Below is a small trained network, with its code and all its weights. Each question gives an input and a target symbol and asks what happens when units are switched off, that is, made to give their printed mean instead of their output.

import numpy as np


def w(rows, s, z=0):
    codes = np.array(rows[::2]) - 128.0
    scale = np.full(codes.shape[1], s)
    scale[-1] = z or s
    return codes * scale


def f(y):
    return y / 2 * (1 + np.tanh(0.7978845608 * (y + 0.044715 * y**3)))


def softmax(a):
    e = np.exp(a - a.max(-1, keepdims=True))
    return e / e.sum(-1, keepdims=True)


def log_softmax(a):
    a = a - a.max(-1, keepdims=True)
    return a - np.log(np.exp(a).sum(-1, keepdims=True))


def net(x, mask):
    ids = ['ΓΣΦΩαβδεηθλμξπ'.index(c) for c in x.split()]
    T = len(ids)
    res = E[ids] + P[:T]
    u = 0
    for l in range(2):
        r = res
        for j in range(2):
            rows = slice(2 * j, 2 * j + 2)
            q, k, v = (r @ M[l][rows].T for M in (Q, K, V))
            z = softmax(np.where(np.tri(T) > 0, q @ k.T / 2**0.5, -1e9)) @ v
            o = O[l][rows]
            res = res + np.where(mask[u + j], z, o[:, -1]) @ o[:, :-1]
        u += 2
        y = f(res @ A[l][:, :-1].T + A[l][:, -1])
        res = res + np.where(mask[u : u + 8], y, B[l][:, -1]) @ B[l][:, :-1]
        u += 8
    return log_softmax(res[-1] @ U[:, :-1].T + U[:, -1])


Q, K, V, O, A, B = {}, {}, {}, {}, {}, {}
E = w([
[138,85,174,72,91,157,173,98,111,99,106],'Γ',
[98,122,196,106,103,197,141,121,155,116,153],'Σ',
[159,137,52,141,122,128,152,171,106,160,162],'Φ',
[120,178,202,116,149,81,132,115,126,140,91],'Ω',
[112,128,169,112,169,117,175,114,200,27,167],'α',
[201,89,162,135,163,136,134,128,213,157,90],'β',
[182,77,147,157,225,151,70,28,56,136,205],'δ',
[172,111,93,142,114,102,122,68,131,128,5],'ε',
[103,125,186,85,210,144,179,173,169,96,110],'η',
[147,94,231,115,71,111,138,128,125,135,82],'θ',
[103,49,183,131,190,102,180,208,110,88,124],'λ',
[141,146,144,159,155,185,165,107,123,71,61],'μ',
[136,222,147,210,153,123,124,139,141,142,152],'ξ',
[145,111,182,104,184,208,63,147,106,137,68],'π',
],0.017)
P = w([
[225,165,109,40,146,135,246,101,98,148,171],'0',
[161,141,87,80,131,139,223,93,119,161,145],'1',
[120,140,106,87,111,135,187,124,113,180,130],'2',
[89,136,122,92,107,128,168,141,118,165,113],'3',
[64,136,131,114,106,131,144,156,125,147,102],'4',
[42,136,133,120,98,127,122,174,133,124,89],'5',
[28,136,144,116,89,113,86,206,141,91,85],'6',
[2,136,149,133,104,116,79,213,163,87,81],'7',
[12,130,146,113,108,134,67,253,148,55,66],'8',
],0.0064)
Q[0] = w([
[129,101,118,113,49,82,70,120,139,179,238],'0.h1',
[75,174,181,121,19,172,191,173,180,171,99],'0.h1',
[140,112,134,92,116,98,23,78,66,106,208],'0.h2',
[136,175,66,184,174,6,108,79,137,108,150],'0.h2',
],0.015)
K[0] = w([
[207,155,90,93,143,157,196,144,29,130,163],'0.h1',
[64,173,110,169,100,133,126,214,131,87,68],'0.h1',
[217,107,169,82,150,98,118,90,79,135,165],'0.h2',
[150,171,73,134,133,120,185,70,72,179,251],'0.h2',
],0.02)
V[0] = w([
[13,106,119,130,167,120,180,112,23,67,70],'0.h1',
[184,243,125,208,61,203,90,101,102,53,120],'0.h1',
[13,169,98,94,175,149,139,112,80,100,125],'0.h2',
[133,158,92,21,203,177,2,174,194,148,116],'0.h2',
],0.0093)
O[0] = w([
[202,192,100,48,70,81,149,125,83,150,197,72],'0.h1',
[144,95,212,212,91,201,207,162,75,172,118,3],'0.h1',
[209,155,95,101,165,163,104,89,138,200,112,104],'0.h2',
[81,121,75,132,132,108,143,2,158,244,149,177],'0.h2',
],0.0055,0.0037)
A[0] = w([
[48,86,136,129,38,95,204,60,77,166,182,9],'0.n1',
[135,91,64,156,214,91,95,115,165,120,153,5],'0.n2',
[168,22,111,118,126,1,152,128,41,145,55,213],'0.n3',
[132,147,142,198,146,75,140,202,57,191,90,32],'0.n4',
[116,206,128,217,113,57,6,153,90,80,192,23],'0.n5',
[213,56,118,138,6,130,143,192,139,193,242,17],'0.n6',
[104,92,125,104,19,96,128,92,106,15,208,71],'0.n7',
[136,168,31,133,153,79,131,188,127,163,165,107],'0.n8',
],0.0095,0.0025)
B[0] = w([
[141,95,144,113,100,173,42,117,175,20,198,155],'0.n1',
[169,105,137,66,66,143,136,179,30,89,127,253],'0.n2',
[139,155,173,178,123,122,23,109,153,86,190,197],'0.n3',
[116,117,102,112,157,122,134,81,177,123,184,144],'0.n4',
[186,130,100,100,151,149,160,93,92,136,191,138],'0.n5',
[187,80,50,112,35,206,145,42,42,122,93,139],'0.n6',
[89,186,69,93,149,138,121,198,94,254,106,173],'0.n7',
[85,69,102,221,123,168,153,151,124,112,152,139],'0.n8',
],0.01,0.0044)
Q[1] = w([
[71,192,56,174,94,158,156,100,73,107,110],'1.h1',
[78,160,176,121,104,180,63,169,120,151,250],'1.h1',
[126,71,154,123,126,111,83,189,97,185,174],'1.h2',
[67,165,166,88,101,178,132,91,72,105,190],'1.h2',
],0.019)
K[1] = w([
[185,199,138,150,100,171,169,134,146,141,141],'1.h1',
[70,142,107,146,147,78,164,109,77,126,251],'1.h1',
[90,45,125,130,168,106,87,168,120,144,151],'1.h2',
[149,131,179,131,170,88,172,105,64,140,202],'1.h2',
],0.023)
V[1] = w([
[182,123,109,104,54,89,144,145,221,161,164],'1.h1',
[79,163,150,110,85,139,192,124,93,10,95],'1.h1',
[228,77,152,137,88,38,177,150,185,178,162],'1.h2',
[86,88,183,73,134,174,170,156,99,190,181],'1.h2',
],0.012)
O[1] = w([
[226,147,123,170,72,98,181,141,152,60,89,1],'1.h1',
[143,228,133,149,127,96,90,214,154,124,177,216],'1.h1',
[2,41,89,101,94,31,117,121,122,141,176,60],'1.h2',
[143,226,129,112,177,75,104,117,81,113,62,157],'1.h2',
],0.0049)
A[1] = w([
[91,216,131,90,88,62,95,11,175,188,108,29],'1.n1',
[61,186,74,93,223,159,249,155,169,78,127,19],'1.n2',
[176,178,73,131,185,42,130,158,89,214,35,18],'1.n3',
[91,106,160,166,69,116,137,246,123,191,53,4],'1.n4',
[107,161,133,150,255,73,150,119,200,81,99,79],'1.n5',
[122,140,93,223,202,102,204,110,166,222,61,114],'1.n6',
[126,83,98,186,183,177,129,88,28,47,117,35],'1.n7',
[111,55,165,127,106,137,175,140,107,6,4,72],'1.n8',
],0.0093,0.0037)
B[1] = w([
[133,52,206,124,58,135,194,112,165,155,97,175],'1.n1',
[230,36,158,153,163,91,108,162,141,180,143,228],'1.n2',
[115,148,27,104,142,171,68,57,153,56,122,189],'1.n3',
[167,162,140,214,137,39,84,100,82,159,147,169],'1.n4',
[101,176,82,69,29,146,156,75,135,120,136,244],'1.n5',
[95,167,126,102,167,152,138,151,84,140,247,174],'1.n6',
[117,182,135,182,92,44,103,156,159,150,71,202],'1.n7',
[161,73,125,113,135,70,186,91,45,76,174,254],'1.n8',
],0.011,0.006)
U = w([
[184,140,104,120,20,169,152,106,37,135,134,1],'Γ',
[144,194,69,133,141,104,160,78,135,68,131,58],'Σ',
[143,140,99,152,119,90,170,114,140,123,116,64],'Φ',
[99,201,159,119,86,55,250,98,214,142,80,167],'Ω',
[78,147,15,221,84,99,208,156,145,150,89,224],'α',
[144,73,121,143,149,67,209,73,78,43,136,151],'β',
[150,181,143,150,147,26,83,80,95,158,106,128],'δ',
[196,74,140,240,100,134,81,36,215,93,161,37],'ε',
[197,94,24,66,98,52,125,153,194,199,112,98],'η',
[131,151,94,156,117,90,168,114,153,118,113,82],'θ',
[30,156,117,94,159,82,113,236,189,36,156,186],'λ',
[203,192,207,165,211,165,254,196,165,80,47,242],'μ',
[117,184,93,176,140,93,202,81,142,166,214,113],'ξ',
[51,97,123,131,217,201,163,76,71,145,67,162],'π',
],0.0046)

Each question gives the input, a string of symbols that net reads in full, and the target symbol t.
The units are the heads (2 rows each of Q, K, V and O) and the neurons (one row each of A and B). Each row of codes is followed by its name. A weight is (code - 128) times the scale printed after its matrix; where a second scale follows, it is the last column's (O, A, B and U).
mask holds one flag per unit, layer by layer, with each layer's heads first. A switched-off unit (its flag False) gives its mean, the last column of its rows in O or B, instead of its output. The means were averaged over made-up inputs and are rounded, as every weight is.
A unit's drop is (log p(t) with every unit on - log p(t) with that unit switched off) / (log p(t) with every unit on - log p(t) with every unit switched off).
The circuit of an input: a set's keep is (log p(t) with only the set's units on - log p(t) with every unit switched off) / (log p(t) with every unit on - log p(t) with every unit switched off). Starting from the 12 units with the biggest drops (on a tie, the unit counted first), units are removed one at a time, each time the one whose removal leaves the highest keep (on an exact tie, the one counted first), for as long as the keep stays at least 0.8.
circuit, biggest first: the units of the circuit, biggest drop first
most important unit: the unit with the biggest drop
k most important neurons: the k neurons with the biggest drops, biggest first
top k neurons in layer l: the k neurons of layer l with the biggest drops, biggest first
which heads matter: for each layer, one digit per head in row order, 1 if its drop is at least 0.15 and else 0, layers parted by /
input Σ μ β η, target η: circuit, biggest first -> [0.h1, 1.n2]
input β μ β π ξ θ η β, target π: which heads matter -> 11 / 10
input δ μ Γ, target Γ: circuit, biggest first -> [0.h1, 0.n6]
input μ μ δ β η ε θ, target δ: circuit, biggest first -> [0.h2, 1.n4]
input Γ β Φ, target α: most important unit -> 0.n8
input Ω β ε η Σ, target Ω: circuit, biggest first -> [1.n1, 0.h1, 0.h2, 0.n2]
input Σ θ β δ β α, target η: circuit, biggest first -> [1.n2, 0.n7, 0.h1]
input λ η Σ β β μ β μ, target β: circuit, biggest first -> [1.n8, 1.h1]
input λ ε λ β λ Ω β, target λ: which heads matter -> 10 / 11
input β μ β β Σ Σ Φ, target α: circuit, biggest first -> [0.n8, 0.n6, 1.n7]
input α β ξ θ, target β: circuit, biggest first -> [1.n8, 0.h2]
input ξ δ Σ Ω θ, target δ: circuit, biggest first -> [0.h2, 0.n7, 1.n4]
input β Ω β β, target β: which heads matter -> 00 / 00
input μ η β, target β: most important unit -> 1.h1
input α β δ δ μ μ Φ β ξ, target ξ: which heads matter -> 10 / 00
input β β β β β ξ β, target ξ: which heads matter -> 11 / 00
input β μ δ Γ μ Σ β, target μ: 2 most important neurons -> [0.n2, 0.n7]
input μ β β α α, target η: which heads matter -> 10 / 00
input β ξ β β β Γ, target λ: 2 most important neurons -> [0.n1, 0.n7]
input Φ β π μ β, target π: which heads matter -> 10 / 10
input β λ β, target λ: which heads matter -> 11 / 10
input η Σ Σ η μ, target μ: circuit, biggest first -> [1.h2, 0.h2]
input Σ β μ μ λ β λ θ, target η: top 2 neurons in layer 1 -> [1.n1, 1.n3]
input η δ π β Σ, target ε: 2 most important neurons -> [0.n1, 1.n1]
input β λ δ μ ξ β η η Σ, target Ω: circuit, biggest first -> [0.h2, 1.n1, 0.h1, 0.n2]
input μ μ μ ε, target ε: circuit, biggest first -> [0.n3, 1.h2]
input Σ β Ω β β β π Σ Σ, target ε: 2 most important neurons -> [0.n1, 0.n2]
input β β β β λ, target λ: most important unit -> 1.h1
